Here is a tiny trained network, its code and every weight. The questions are about switching its units off for an input and a class, where a switched-off unit gives its printed mean instead of its output.

import numpy as np


def w(rows, s, z=0):
    codes = np.array(rows[::2]) - 128.0
    scale = np.full(codes.shape[1], s)
    scale[-1] = z or s
    return codes * scale


def norm(h):
    return h / np.sqrt((h * h).mean(-1, keepdims=True) + 1e-5)


def f(y):
    return np.maximum(y, 0)


def log_softmax(a):
    a = a - a.max(-1, keepdims=True)
    return a - np.log(np.exp(a).sum(-1, keepdims=True))


def net(x, mask):
    res = np.array(x, float).reshape(1, 2) / 4 @ E
    u = 0
    for l in range(3):
        y = f(norm(res) @ A[l][:, :-1].T + A[l][:, -1])
        res = res + np.where(mask[u : u + 6], y, B[l][:, -1]) @ B[l][:, :-1]
        u += 6
    return log_softmax(norm(res)[-1] @ U[:, :-1].T + U[:, -1])


A, B = {}, {}
E = w([
[104,98,45,157,10,171,192],'x0',
[84,159,148,83,101,254,105],'x1',
],0.00081)
A[0] = w([
[201,224,204,55,252,96,57,70],'L0N0',
[140,130,113,197,150,64,146,229],'L0N1',
[139,139,219,112,206,121,86,254],'L0N2',
[153,88,80,150,53,106,204,73],'L0N3',
[118,96,85,188,147,38,207,71],'L0N4',
[71,151,144,98,145,176,61,66],'L0N5',
],0.0017,0.00078)
B[0] = w([
[71,84,63,195,66,128,117,252],'L0N0',
[80,116,31,103,157,16,126,202],'L0N1',
[170,149,130,77,141,183,211,237],'L0N2',
[146,90,94,174,165,157,4,191],'L0N3',
[177,52,180,92,93,147,37,195],'L0N4',
[193,65,211,123,224,119,127,177],'L0N5',
],0.0019,0.0021)
A[1] = w([
[207,80,123,82,180,124,104,172],'L1N0',
[38,172,152,105,135,144,80,255],'L1N1',
[64,149,54,157,97,120,186,160],'L1N2',
[4,170,180,62,76,161,101,109],'L1N3',
[109,134,58,114,158,77,112,164],'L1N4',
[94,173,157,153,136,221,126,185],'L1N5',
],0.0025,0.00093)
B[1] = w([
[82,140,182,124,73,172,149,229],'L1N0',
[211,61,84,159,58,56,132,197],'L1N1',
[124,190,238,75,236,84,141,192],'L1N2',
[143,67,80,189,161,42,186,204],'L1N3',
[190,127,70,96,147,222,222,218],'L1N4',
[65,254,127,154,122,133,35,251],'L1N5',
],0.0017,0.002)
A[2] = w([
[169,94,147,73,134,65,129,211],'L2N0',
[129,93,74,133,120,134,165,129],'L2N1',
[143,156,103,162,143,110,104,177],'L2N2',
[119,150,252,117,139,169,112,2],'L2N3',
[147,130,144,65,172,109,213,115],'L2N4',
[158,101,119,111,127,163,90,88],'L2N5',
],0.0036,0.0005)
B[2] = w([
[67,208,147,144,109,231,149,247],'L2N0',
[183,127,206,126,178,72,87,242],'L2N1',
[107,113,141,112,72,196,152,184],'L2N2',
[84,160,214,153,172,5,119,249],'L2N3',
[228,125,162,13,112,241,224,236],'L2N4',
[149,127,110,147,130,46,210,184],'L2N5',
],0.0023,0.0017)
U = w([
[207,172,156,19,197,230,239,193],'0',
[20,225,246,177,229,2,66,195],'1',
[226,5,38,210,105,16,74,189],'2',
[19,209,35,216,14,249,45,184],'3',
[67,140,42,107,200,116,94,14],'4',
[60,133,42,74,190,112,71,9],'5',
[67,140,41,79,196,114,68,2],'6',
],0.0092,0.0085)

Each question gives the input, the list of numbers given to net, and the class t.
The units are the neurons (one row each of A and B). Each row of codes is followed by its name. A weight is (code - 128) times the scale printed after its matrix; where a second scale follows, it is the last column's (A, B and U).
mask holds one flag per neuron, layer by layer. A switched-off neuron (its flag False) gives its mean, the last column of its row in B, instead of its output. The means were averaged over made-up inputs and are rounded, as every weight is.
A unit's drop is (log p(t) with every unit on - log p(t) with that unit switched off) / (log p(t) with every unit on - log p(t) with every unit switched off).
most important unit: the unit with the biggest drop
top k neurons: the k neurons with the biggest drops, biggest first
top k neurons in layer l: the k neurons of layer l with the biggest drops, biggest first
drop of u: that unit's drop, to one decimal
input [4,0], class 2: top 4 neurons : [L0N3 L1N5 L2N4 L2N0]
input [1,1], class 3: top 2 neurons : [L0N1 L0N4]
input [1,6], class 3: top 4 neurons : [L1N5 L0N2 L1N3 L0N4]
input [7,-2], class 2: most important unit : L0N3
input [7,0], class 2: top 3 neurons : [L1N5 L2N0 L0N3]
input [2,0], class 2: top 2 neurons : [L0N3 L1N5]
input [0,-7], class 0: top 3 neurons : [L0N0 L1N5 L1N4]
input [8,0], class 2: top 2 neurons : [L1N5 L2N0]
input [1,5], class 3: top 3 neurons : [L1N5 L0N2 L0N4]
input [0,-3], class 0: top 2 neurons : [L0N0 L1N4]
input [0,3], class 1: top 2 neurons in layer 0 : [L0N5 L0N0]
input [-2,3], class 1: drop of L0N5 : 3.6
input [-1,4], class 1: drop of L0N5 : 2.5
input [-2,2], class 1: drop of L2N3 : 0.1
input [-3,8], class 1: most important unit : L0N5
input [3,0], class 2: drop of L0N3 : 2.0
